Below is a small trained network, with its code and all its weights. Each question gives an input and a class and asks what happens when units are switched off, that is, made to give their printed mean instead of their output.

import numpy as np


def w(rows, s, z=0):
    codes = np.array(rows[::2]) - 128.0
    scale = np.full(codes.shape[1], s)
    scale[-1] = z or s
    return codes * scale


def f(y):
    return np.maximum(y, 0)


def log_softmax(a):
    a = a - a.max(-1, keepdims=True)
    return a - np.log(np.exp(a).sum(-1, keepdims=True))


def net(x, mask):
    res = np.array(x, float).reshape(1, 4) / 4 @ E
    y = f(res @ A[0][:, :-1].T + A[0][:, -1])
    res = res + np.where(mask, y, B[0][:, -1]) @ B[0][:, :-1]
    return log_softmax(res[-1] @ U[:, :-1].T + U[:, -1])


A, B = {}, {}
E = w([
[141,69,122,47,145,71,198,73,162,81,146],'x0',
[108,98,154,59,238,83,118,110,126,85,112],'x1',
[168,113,115,169,134,103,127,253,91,161,52],'x2',
[188,158,167,157,197,183,171,122,166,140,89],'x3',
],0.014)
A[0] = w([
[107,63,121,45,174,84,144,65,173,95,135,206],'n1',
[202,73,83,79,114,70,166,155,115,125,106,91],'n2',
[120,99,88,97,130,81,27,188,74,106,108,197],'n3',
[111,165,163,126,188,151,138,92,83,115,171,170],'n4',
[169,139,126,54,177,125,152,74,201,122,139,162],'n5',
[17,155,131,115,146,98,68,145,42,106,140,93],'n6',
[144,232,173,181,111,225,165,102,120,163,174,64],'n7',
[168,125,155,223,100,154,177,224,139,237,74,208],'n8',
[84,103,74,148,32,146,96,116,124,122,143,201],'n9',
[181,187,71,189,124,152,91,155,87,118,144,91],'n10',
[83,106,92,136,41,114,126,71,109,101,195,157],'n11',
[101,147,85,126,21,74,100,117,117,139,150,3],'n12',
[135,158,106,124,110,150,217,96,181,130,181,141],'n13',
[99,220,190,166,141,246,137,98,180,166,151,212],'n14',
],0.012,0.0049)
B[0] = w([
[169,136,101,69,134,125,175,76,170,120,123,222],'n1',
[198,151,140,166,144,139,153,177,90,103,94,175],'n2',
[64,115,72,122,190,99,81,143,142,165,147,201],'n3',
[120,161,115,131,132,156,135,92,151,19,133,162],'n4',
[150,178,110,113,150,172,132,42,111,70,85,190],'n5',
[137,155,121,166,201,178,95,226,88,101,83,180],'n6',
[168,159,47,179,179,103,32,207,106,150,90,198],'n7',
[162,208,120,250,169,215,112,136,94,68,28,251],'n8',
[106,83,21,109,145,88,76,137,149,163,159,195],'n9',
[195,139,79,152,177,185,96,170,42,108,112,184],'n10',
[173,125,90,197,94,139,165,120,123,166,134,202],'n11',
[174,145,65,168,132,134,72,71,179,144,90,178],'n12',
[128,136,132,145,165,179,86,121,90,98,45,178],'n13',
[190,210,91,196,181,203,125,175,79,184,102,210],'n14',
],0.012,0.026)
U = w([
[160,112,90,136,79,78,106,119,149,166,160,141],'0',
[25,52,254,34,1,243,219,197,253,245,227,4],'1',
[163,157,177,133,139,161,194,106,127,90,95,143],'2',
[128,126,118,65,144,108,140,79,145,96,110,111],'3',
[132,155,125,215,139,170,123,170,116,156,97,178],'4',
[175,174,157,169,103,178,140,120,124,139,140,56],'5',
[79,113,160,91,158,84,100,202,92,120,113,89],'6',
],0.017,0.016)

Each question gives the input, the list of numbers given to net, and the class t.
The units are the neurons (one row each of A and B). Each row of codes is followed by its name. A weight is (code - 128) times the scale printed after its matrix; where a second scale follows, it is the last column's (A, B and U).
mask holds one flag per neuron, in row order. A switched-off neuron (its flag False) gives its mean, the last column of its row in B, instead of its output. The means were averaged over made-up inputs and are rounded, as every weight is.
A unit's drop is (log p(t) with every unit on - log p(t) with that unit switched off) / (log p(t) with every unit on - log p(t) with every unit switched off).
The circuit of an input: a set's keep is (log p(t) with only the set's units on - log p(t) with every unit switched off) / (log p(t) with every unit on - log p(t) with every unit switched off). Starting from the 12 units with the biggest drops (on a tie, the unit counted first), units are removed one at a time, each time the one whose removal leaves the highest keep (on an exact tie, the one counted first), for as long as the keep stays at least 0.8.
units of the circuit, in order: the units of the circuit, biggest drop first
k most important neurons: the k neurons with the biggest drops, biggest first
drop of u: that unit's drop, to one decimal
input [4,-4,-6,-4], class 0: 2 most important neurons -> (n11, n8)
input [-1,4,-3,-3], class 3: units of the circuit, in order -> (n8, n14)
input [-1,3,4,-6], class 6: units of the circuit, in order -> (n8, n14, n3)
input [0,0,-3,-6], class 0: units of the circuit, in order -> (n8, n14)
input [-1,-3,-6,-8], class 0: 2 most important neurons -> (n8, n9)
input [3,3,-2,0], class 3: 2 most important neurons -> (n8, n14)
input [6,6,0,0], class 3: most important neuron -> (n8)
input [1,5,-2,-6], class 3: 2 most important neurons -> (n8, n1)
input [7,7,-3,-1], class 3: 2 most important neurons -> (n8, n1)
input [5,8,-4,5], class 3: 3 most important neurons -> (n8, n1, n14)
input [6,-4,-6,6], class 2: drop of n5 -> 0.2
input [2,2,-5,-4], class 3: drop of n8 -> 0.2
input [4,-1,-2,8], class 2: drop of n5 -> 0.1
input [-2,5,1,6], class 2: most important neuron -> (n7)
